Below are the code and all the weights of a small trained network. Each question names an input and a class and asks about switching units off, where a switched-off unit gives its printed mean instead of its output.

import numpy as np


def w(rows, s, z=0):
    codes = np.array(rows[::2]) - 128.0
    scale = np.full(codes.shape[1], s)
    scale[-1] = z or s
    return codes * scale


def norm(h):
    return h / np.sqrt((h * h).mean(-1, keepdims=True) + 1e-5)


def f(y):
    return np.maximum(y, 0)


def log_softmax(a):
    a = a - a.max(-1, keepdims=True)
    return a - np.log(np.exp(a).sum(-1, keepdims=True))


def net(x, mask):
    res = np.array(x, float).reshape(1, 2) / 4 @ E
    u = 0
    for l in range(3):
        y = f(norm(res) @ A[l][:, :-1].T + A[l][:, -1])
        res = res + np.where(mask[u : u + 10], y, B[l][:, -1]) @ B[l][:, :-1]
        u += 10
    return log_softmax(norm(res)[-1] @ U[:, :-1].T + U[:, -1])


A, B = {}, {}
E = w([
[215,65,171,137,117,82],'x0',
[157,254,159,39,145,108],'x1',
],0.0089)
A[0] = w([
[155,194,94,56,149,140,141],'0.n0',
[112,151,148,74,170,179,137],'0.n1',
[93,160,116,113,91,107,122],'0.n2',
[147,46,88,254,94,126,101],'0.n3',
[158,110,187,112,148,106,170],'0.n4',
[102,171,166,95,176,93,86],'0.n5',
[132,106,147,113,158,179,87],'0.n6',
[160,137,150,109,166,164,12],'0.n7',
[107,165,158,88,189,148,83],'0.n8',
[53,215,99,190,250,151,5],'0.n9',
],0.0092,0.0022)
B[0] = w([
[138,64,171,217,79,149,213],'0.n0',
[254,71,90,112,123,143,179],'0.n1',
[109,76,142,217,186,149,159],'0.n2',
[108,239,175,79,95,138,254],'0.n3',
[65,163,103,209,204,174,174],'0.n4',
[116,104,59,3,105,116,181],'0.n5',
[111,127,157,148,107,91,131],'0.n6',
[194,122,76,144,85,113,140],'0.n7',
[141,141,65,128,144,234,179],'0.n8',
[117,116,118,144,253,134,206],'0.n9',
],0.0052,0.009)
A[1] = w([
[116,127,125,159,189,166,222],'1.n0',
[34,113,121,147,52,123,81],'1.n1',
[101,7,103,127,169,91,3],'1.n2',
[153,146,96,87,202,135,92],'1.n3',
[141,125,154,100,71,172,137],'1.n4',
[171,12,175,116,136,135,121],'1.n5',
[105,136,156,158,90,165,194],'1.n6',
[131,62,96,51,153,132,71],'1.n7',
[2,46,56,199,11,96,225],'1.n8',
[120,213,136,95,94,97,14],'1.n9',
],0.0092,0.0022)
B[1] = w([
[119,129,103,151,79,88,234],'1.n0',
[135,159,92,35,94,117,204],'1.n1',
[177,171,148,77,49,146,144],'1.n2',
[179,124,183,111,54,138,216],'1.n3',
[135,127,89,106,152,210,187],'1.n4',
[78,158,136,167,115,73,196],'1.n5',
[154,131,99,90,198,96,205],'1.n6',
[81,192,147,117,120,75,154],'1.n7',
[254,149,158,113,104,180,254],'1.n8',
[48,133,79,124,72,172,161],'1.n9',
],0.0075,0.006)
A[2] = w([
[127,83,166,183,84,153,25],'2.n0',
[122,81,224,131,197,63,204],'2.n1',
[39,124,98,75,139,64,143],'2.n2',
[172,123,92,156,79,105,132],'2.n3',
[142,149,166,111,167,37,81],'2.n4',
[118,130,152,154,154,64,4],'2.n5',
[98,128,106,104,105,210,148],'2.n6',
[164,174,176,92,148,101,218],'2.n7',
[5,120,142,89,136,98,121],'2.n8',
[77,122,84,120,229,175,189],'2.n9',
],0.011,0.0013)
B[2] = w([
[103,120,89,70,151,129,153],'2.n0',
[138,87,90,218,205,92,175],'2.n1',
[9,184,78,56,188,175,136],'2.n2',
[45,158,117,96,168,141,196],'2.n3',
[81,72,146,168,152,104,169],'2.n4',
[225,119,140,108,69,168,156],'2.n5',
[143,81,160,146,137,82,254],'2.n6',
[139,102,96,138,107,150,216],'2.n7',
[66,139,61,56,165,186,138],'2.n8',
[116,54,144,198,139,66,178],'2.n9',
],0.011,0.0078)
U = w([
[238,131,112,64,93,182,183],'0',
[151,41,114,231,186,79,183],'1',
[4,146,92,74,177,132,164],'2',
[114,189,189,126,128,80,52],'3',
[115,191,166,149,113,80,29],'4',
[107,199,186,178,124,129,2],'5',
],0.016,0.0077)

Each question gives the input, the list of numbers given to net, and the class t.
The units are the neurons (one row each of A and B). Each row of codes is followed by its name. A weight is (code - 128) times the scale printed after its matrix; where a second scale follows, it is the last column's (A, B and U).
mask holds one flag per neuron, layer by layer. A switched-off neuron (its flag False) gives its mean, the last column of its row in B, instead of its output. The means were averaged over made-up inputs and are rounded, as every weight is.
A unit's drop is (log p(t) with every unit on - log p(t) with that unit switched off) / (log p(t) with every unit on - log p(t) with every unit switched off).
The circuit of an input: a set's keep is (log p(t) with only the set's units on - log p(t) with every unit switched off) / (log p(t) with every unit on - log p(t) with every unit switched off). Starting from the 12 units with the biggest drops (on a tie, the unit counted first), units are removed one at a time, each time the one whose removal leaves the highest keep (on an exact tie, the one counted first), for as long as the keep stays at least 0.8.
circuit, biggest first: the units of the circuit, biggest drop first
k most important neurons: the k neurons with the biggest drops, biggest first
top k neurons in layer l: the k neurons of layer l with the biggest drops, biggest first
drop of u: that unit's drop, to one decimal
input [-6,8], class 0: 2 most important neurons : [1.n3; 0.n1]
input [1,-2], class 2: 2 most important neurons : [0.n3; 1.n8]
input [3,0], class 2: top 3 neurons in layer 0 : [0.n2; 0.n0; 0.n9]
input [-4,-6], class 0: circuit, biggest first : [1.n8]
input [6,-6], class 0: 4 most important neurons : [0.n9; 1.n8; 0.n1; 2.n6]
input [0,-4], class 0: 2 most important neurons : [0.n9; 1.n8]
input [-4,0], class 1: 3 most important neurons : [0.n9; 1.n8; 0.n8]
input [0,0], class 2: 3 most important neurons : [0.n0; 0.n5; 2.n3]
input [2,-1], class 2: 2 most important neurons : [1.n8; 0.n3]
input [2,-4], class 0: 2 most important neurons : [0.n9; 0.n1]
input [-2,-3], class 2: 2 most important neurons : [0.n0; 0.n3]
input [-4,2], class 1: 2 most important neurons : [0.n8; 1.n8]
input [-4,6], class 0: drop of 1.n3 : 3.2
input [8,6], class 1: drop of 0.n3 : 2.8
input [5,3], class 1: drop of 0.n3 : 3.3
input [-1,-2], class 2: most important neuron : [0.n3]
